Below is a small trained network, with its code and all its weights. Each question gives an input and a target symbol and asks what happens when units are switched off, that is, made to give their printed mean instead of their output.

import numpy as np


def w(rows, s, z=0):
    codes = np.array(rows[::2]) - 128.0
    scale = np.full(codes.shape[1], s)
    scale[-1] = z or s
    return codes * scale


def norm(h):
    return h / np.sqrt((h * h).mean(-1, keepdims=True) + 1e-5)


def softmax(a):
    e = np.exp(a - a.max(-1, keepdims=True))
    return e / e.sum(-1, keepdims=True)


def log_softmax(a):
    a = a - a.max(-1, keepdims=True)
    return a - np.log(np.exp(a).sum(-1, keepdims=True))


def net(x, mask):
    ids = ['ΓΩαζμξπσφψ'.index(c) for c in x.split()]
    T = len(ids)
    res = E[ids] + P[:T]
    u = 0
    for l in range(2):
        r = norm(res)
        for j in range(3):
            rows = slice(3 * j, 3 * j + 3)
            q, k, v = (r @ M[l][rows].T for M in (Q, K, V))
            z = softmax(np.where(np.tri(T) > 0, q @ k.T / 3**0.5, -1e9)) @ v
            o = O[l][rows]
            res = res + np.where(mask[u + j], z, o[:, -1]) @ o[:, :-1]
        u += 3
    return log_softmax(norm(res)[-1] @ U[:, :-1].T + U[:, -1])


Q, K, V, O = {}, {}, {}, {}
E = w([
[157,114,146,121],'Γ',
[4,223,195,115],'Ω',
[140,182,194,120],'α',
[55,71,90,138],'ζ',
[98,155,106,87],'μ',
[104,109,86,198],'ξ',
[83,112,136,144],'π',
[116,156,140,160],'σ',
[168,110,88,117],'φ',
[128,231,96,212],'ψ',
],0.033)
P = w([
[125,209,109,11],'0',
[125,173,140,13],'1',
[127,154,148,7],'2',
[132,138,156,2],'3',
[129,124,163,3],'4',
[120,118,167,7],'5',
[114,110,176,11],'6',
[108,107,187,16],'7',
[94,92,177,38],'8',
],0.0051)
Q[0] = w([
[22,182,153,32],'0.h0',
[90,167,88,225],'0.h0',
[94,155,71,69],'0.h0',
[44,85,198,80],'0.h1',
[52,252,38,13],'0.h1',
[178,188,211,166],'0.h1',
[94,29,145,52],'0.h2',
[194,96,189,146],'0.h2',
[165,62,8,116],'0.h2',
],0.023)
K[0] = w([
[76,135,209,36],'0.h0',
[61,154,67,137],'0.h0',
[92,81,149,77],'0.h0',
[65,83,198,115],'0.h1',
[54,249,133,6],'0.h1',
[205,173,192,220],'0.h1',
[113,9,162,106],'0.h2',
[97,149,118,28],'0.h2',
[158,75,47,126],'0.h2',
],0.024)
V[0] = w([
[116,170,197,172],'0.h0',
[88,127,163,142],'0.h0',
[119,195,27,238],'0.h0',
[146,187,174,141],'0.h1',
[113,42,188,96],'0.h1',
[147,159,222,137],'0.h1',
[95,6,146,170],'0.h2',
[221,164,36,188],'0.h2',
[125,80,5,70],'0.h2',
],0.013)
O[0] = w([
[130,131,193,108,104],'0.h0',
[136,119,134,102,138],'0.h0',
[9,144,168,106,2],'0.h0',
[113,119,96,152,115],'0.h1',
[63,124,182,86,121],'0.h1',
[72,105,123,129,94],'0.h1',
[96,126,125,62,166],'0.h2',
[118,185,84,180,44],'0.h2',
[111,94,42,140,177],'0.h2',
],0.016,0.0084)
Q[1] = w([
[182,83,194,184],'1.h0',
[106,61,157,121],'1.h0',
[193,183,106,57],'1.h0',
[105,125,150,186],'1.h1',
[137,148,188,100],'1.h1',
[162,157,139,154],'1.h1',
[165,98,186,214],'1.h2',
[28,128,66,254],'1.h2',
[229,96,39,109],'1.h2',
],0.027)
K[1] = w([
[198,60,191,184],'1.h0',
[93,77,167,132],'1.h0',
[204,123,58,61],'1.h0',
[109,191,131,126],'1.h1',
[136,107,181,113],'1.h1',
[159,149,151,167],'1.h1',
[169,147,189,222],'1.h2',
[3,154,86,222],'1.h2',
[225,138,31,147],'1.h2',
],0.027)
V[1] = w([
[149,104,167,73],'1.h0',
[181,82,128,163],'1.h0',
[102,67,81,104],'1.h0',
[159,250,113,51],'1.h1',
[167,131,86,52],'1.h1',
[101,78,129,154],'1.h1',
[169,71,110,92],'1.h2',
[118,126,172,140],'1.h2',
[115,61,181,186],'1.h2',
],0.023)
O[1] = w([
[80,152,107,187,167],'1.h0',
[51,153,160,101,165],'1.h0',
[166,171,184,161,197],'1.h0',
[8,65,214,172,127],'1.h1',
[29,121,100,101,254],'1.h1',
[201,134,83,86,126],'1.h1',
[189,93,164,172,251],'1.h2',
[161,172,73,117,56],'1.h2',
[198,144,79,98,14],'1.h2',
],0.017,0.0095)
U = w([
[220,74,121,198,147],'Γ',
[103,181,161,67,106],'Ω',
[181,176,186,129,80],'α',
[139,27,18,64,92],'ζ',
[49,78,123,170,122],'μ',
[85,138,28,75,152],'ξ',
[146,112,155,3,60],'π',
[181,156,84,109,254],'σ',
[131,68,17,201,72],'φ',
[139,161,99,201,208],'ψ',
],0.016,0.0059)

Each question gives the input, a string of symbols that net reads in full, and the target symbol t.
The units are the heads (3 rows each of Q, K, V and O). Each row of codes is followed by its name. A weight is (code - 128) times the scale printed after its matrix; where a second scale follows, it is the last column's (O and U).
mask holds one flag per head, layer by layer. A switched-off head (its flag False) gives its mean, the last column of its rows in O, instead of its output. The means were averaged over made-up inputs and are rounded, as every weight is.
A unit's drop is (log p(t) with every unit on - log p(t) with that unit switched off) / (log p(t) with every unit on - log p(t) with every unit switched off).
The circuit of an input: a set's keep is (log p(t) with only the set's units on - log p(t) with every unit switched off) / (log p(t) with every unit on - log p(t) with every unit switched off). Starting from all 6 units, units are removed one at a time, each time the one whose removal leaves the highest keep (on an exact tie, the one counted first), for as long as the keep stays at least 0.8.
circuit, biggest first: the units of the circuit, biggest drop first
unit that matters most: the unit with the biggest drop
which heads matter: for each layer, one digit per head in row order, 1 if its drop is at least 0.15 and else 0, layers parted by /
drop when u is switched off: that unit's drop, to one decimal
input μ μ μ Γ μ μ Γ, target μ: circuit, biggest first -> 1.h1
input ψ μ μ σ ζ, target ζ: which heads matter -> 000 / 010
input μ ζ Γ α ζ, target Γ: which heads matter -> 110 / 101
input μ α μ ψ μ Γ ζ, target ζ: which heads matter -> 001 / 010
input Γ Ω Γ Γ ζ Γ, target ζ: which heads matter -> 111 / 111
input μ μ ψ ζ μ π Ω μ, target π: which heads matter -> 001 / 010
input μ ψ μ μ Ω Ω ψ, target μ: which heads matter -> 100 / 110
input Γ μ μ π π Ω μ, target π: which heads matter -> 001 / 000
input μ Ω Γ μ μ μ π, target π: which heads matter -> 011 / 001
input ψ μ μ ζ ξ, target ξ: circuit, biggest first -> 1.h2, 0.h0
input μ Ω μ Γ π Γ π Γ, target π: which heads matter -> 011 / 110
input ζ Γ μ Γ, target μ: which heads matter -> 010 / 110
input Γ π Γ α α μ φ, target φ: which heads matter -> 001 / 000
input Γ ζ ζ μ Γ, target ζ: unit that matters most -> 0.h0
input α μ Γ π μ, target Γ: which heads matter -> 111 / 001
input ζ μ ζ ζ ψ μ, target ζ: which heads matter -> 101 / 010
input μ ζ μ, target ζ: drop when 0.h0 is switched off -> 0.0
input π μ Γ ξ, target ξ: drop when 0.h0 is switched off -> 0.8
input σ ζ ξ π, target π: drop when 0.h2 is switched off -> 1.0
input φ φ μ μ Ω μ Γ ζ μ, target Γ: unit that matters most -> 1.h2
